951,-239,128,536
-639,-405,419,210
772,-264,269,664
out 128

4893,5819,4161,7725,9351
4857,5807,4135,7810,9345
8331,2352,7559,6882,8193
out 7725

8,1,5,4,8,1
0,8,4,1,6,7
8,1,5,2,1,8
out 8

5498,3500,8320,5905
4797,4958,7241,2844
6211,5876,4848,2403
out 8320

4885,4914,4812,4910,4904
4835,4846,4718,4734,4838
1749,2155,7945,7840,1728
out 4910

39,202,228,251,232,217,112
68,251,240,157,109,183,218
56,179,76,190,212,74,151
out 217

44,76,65,37,53,31
50,85,95,53,43,62
45,7,30,57,28,71
out 53

65,33,41,32,6,91
64,45,54,45,24,86
63,61,63,61,58,66
out 6

3,6,3,3
7,3,1,5
2,2,4,2
out 3
---
[[  5  -1 -10  53 -14]
 [-29  24  24  33  67]]: 24

[[-64  54 -15  35]
 [ 60  29 -19  -6]]: -19

[[ 36  57  70   4  59 -39 -21]
 [ 31  70 -44  61  56  27  38]]: -44

[[-33 -27  38  67]
 [ 25 -42 -22  28]]: -22

[[  1   8   7  14 -18]
 [-27  67  21  14  -6]]: 21

[[-61  19 -27 -21]
 [-49  11 -18 -11]]: -18

[[ -8 -26  -3   2 -42   8  -1]
 [ 22  62 -15 -14  21 -17   1]]: -15

[[ 25   6  -3 -48]
 [-18  -5  -5  51]]: -5
---
[[ 243   10  156    4  -31  268   47   54  173]
 [-677  579  738  377  145 -308  -65  957  -54]
 [ 405 -416  381 -477 -528  776  -54   74  522]
 [ 111  -29  469   -2   39  402  365  219  358]
 [ 691 -420 -673 -390 -373  272 -495 -686   11]
 [-687  881  434  750  551 -606  279  859 -328]
 [ -61  -63   62 -103  -78   12 -222   83  109]
 [ 287  177 -265  -13  -71  -21 -931  210  184]]: 177

[[200 148 115  56  58 161  16 180 141 118]
 [203 115 103  58  40 151  34 157 147 120]
 [214 114  96  61  39 157  42 156 138 116]
 [109  28 144 133  62  76 123  75  92  43]
 [221  90 112 102  96 165  46  46 163 185]
 [106  37 145 130  60  72 120  79  89  45]
 [217  56  93 136 141 166 126  93 130 107]
 [208 121 100  53  48 146  40 152 141 125]]: 121

[[628 465 598 933 338 562 900 921 484 397]
 [506 380 637 817 751 749 785 646 304 296]
 [846 497 885 454 884 821 529 421 301 614]
 [667 116 826 564 518 908 444 580 666 533]
 [594 525 586 732 489 364 736 927 391 338]
 [881 454 796 618 761 622 829 826 458 678]
 [565 272 858 683 395 394 504 611 353 734]
 [584 541 751 695 520 766 551 744 378 754]]: 541

[[407 314 276 536 336 523 190 259 348 239 728 227 104 441]
 [353 311 391 525 366 567 130 210 420 279 778 262 135 455]
 [392 294 316 539 391 537 118 250 356 239 741 208 115 437]
 [363 305 345 561 410 558  79 228 374 253 706 241 202 436]
 [419 362 307 498 378 573 155 247 313 218 826 185 139 459]]: 362

[[159 136 168 188 166 146 144 156 166 169 175 115 136 171]
 [190  92 190 171 183 150  86 179 163 153 196  79  70 175]
 [ 45 166  56  92  68  77 181  86  94  89  61 184 170  84]
 [101 177  67  85  85  78 156  67  82  82  66 171 170  76]
 [117 173 123 141 119 136 181 127 125 144 119 146 186 133]
 [ 97 177  90  58  79  96 155  81  76 101  98 152 184  95]
 [ 66  96  65  68  65 104  68  76  85  66  77 108  75  76]]: 96

[[5702 6166 4212 7857 6223 5780 3095 5730]
 [5951 5926 5847 5952 5969 5891 5845 5904]
 [5983 5881 5994 5909 5890 5911 5962 5939]
 [4835 7897 5693 5760 7311 4227 5706 4208]
 [5882 5950 5957 5929 5953 5898 5920 5840]]: 5950

[[-15 -16 -37   7   4  13  29 -17 -14]
 [-13 -11   4  -9   5  -9  12 -35  -6]
 [ -8 -12 -23  15 -23  -4   4  -5  -7]
 [ -7 -20  -5  12 -15   3  19  -8   9]
 [  1  -6  -3   6  -8  11   9 -10  21]
 [  3  -8 -11   2 -16  -6   2 -10  23]
 [ -1  14 -18 -14  -8  -1   1 -18  14]]: 14

[[5 4 5 4 4 4 5 3 4 5 4 4 5 6 4 4]
 [3 4 3 2 4 5 5 4 4 3 3 4 3 7 4 4]
 [3 4 5 5 6 5 3 5 4 4 4 5 5 4 4 4]
 [4 3 3 4 4 5 3 5 4 5 3 8 5 7 4 4]
 [5 4 4 4 7 5 3 5 4 4 4 4 4 2 4 4]
 [4 4 3 4 6 3 6 4 4 3 5 4 4 0 4 4]
 [3 4 3 4 6 3 3 6 4 4 4 7 4 4 4 4]
 [6 4 3 3 5 4 3 5 4 4 3 5 4 4 3 4]
 [4 5 4 5 4 4 4 3 4 4 4 5 4 6 6 4]
 [6 4 5 4 3 6 6 3 4 3 5 6 5 4 5 4]
 [4 4 4 3 4 6 4 3 4 5 5 3 5 6 4 4]]: 4
---
[[20, 24, -6, 13, 26, -27, 12], [-3, -1, -6, -3, 5, -16, -1]] Answer: -1
[[3870, 4942, 4574, 6591, 4038, 5692], [6358, 5910, 3656, 9690, 5955, 1191]] Answer: 5910
[[-11, 277, 492, -552, -211, -676], [310, -162, -982, -237, -173, 799]] Answer: -162
[[39, 21, 29, 89, 84, 41], [59, 75, 58, 39, 30, 61]] Answer: 75
[[-6, -18, 40, -26, 43], [13, 13, -4, -23, 26]] Answer: 13
[[703, 537, 789, 406, 213, 399, 515], [344, 801, 942, 664, 295, 494, 571]] Answer: 801
---
array([ 0.1,  1.2, -1.4, -1.4,  1.4,  0.5, -1.2]) Out: 0.1

array([[-154.34,  145.23,  129.89,   15.24,  163.44,  -35.56,   35.33],
       [  19.65, -154.78,   28.09,  -14.42,   52.11,  -21.02,   24.33],
       [ -77.12,   36.07,  172.67,    8.55,   25.45,  -64.43,   67.52]]) Out: 24.33

array([ -0.76,   8.10,  17.78,   9.50, -13.89]) Out: 8.10

array([[  23.678,   63.708,   74.415,   -0.744,   93.650],
       [-126.978,  159.256, -194.387,   66.821,  -55.208],
       [  36.461,  161.846,  152.996,  -59.646, -132.951]]) Out: 36.461

array([ 0.042, -0.110,  0.173,  0.094,  0.152]) Out: 0.094

array([ -8.1,   9.9, -12.3,   9.6, -15.7,  13.8,  -5.8]) Out: -5.8
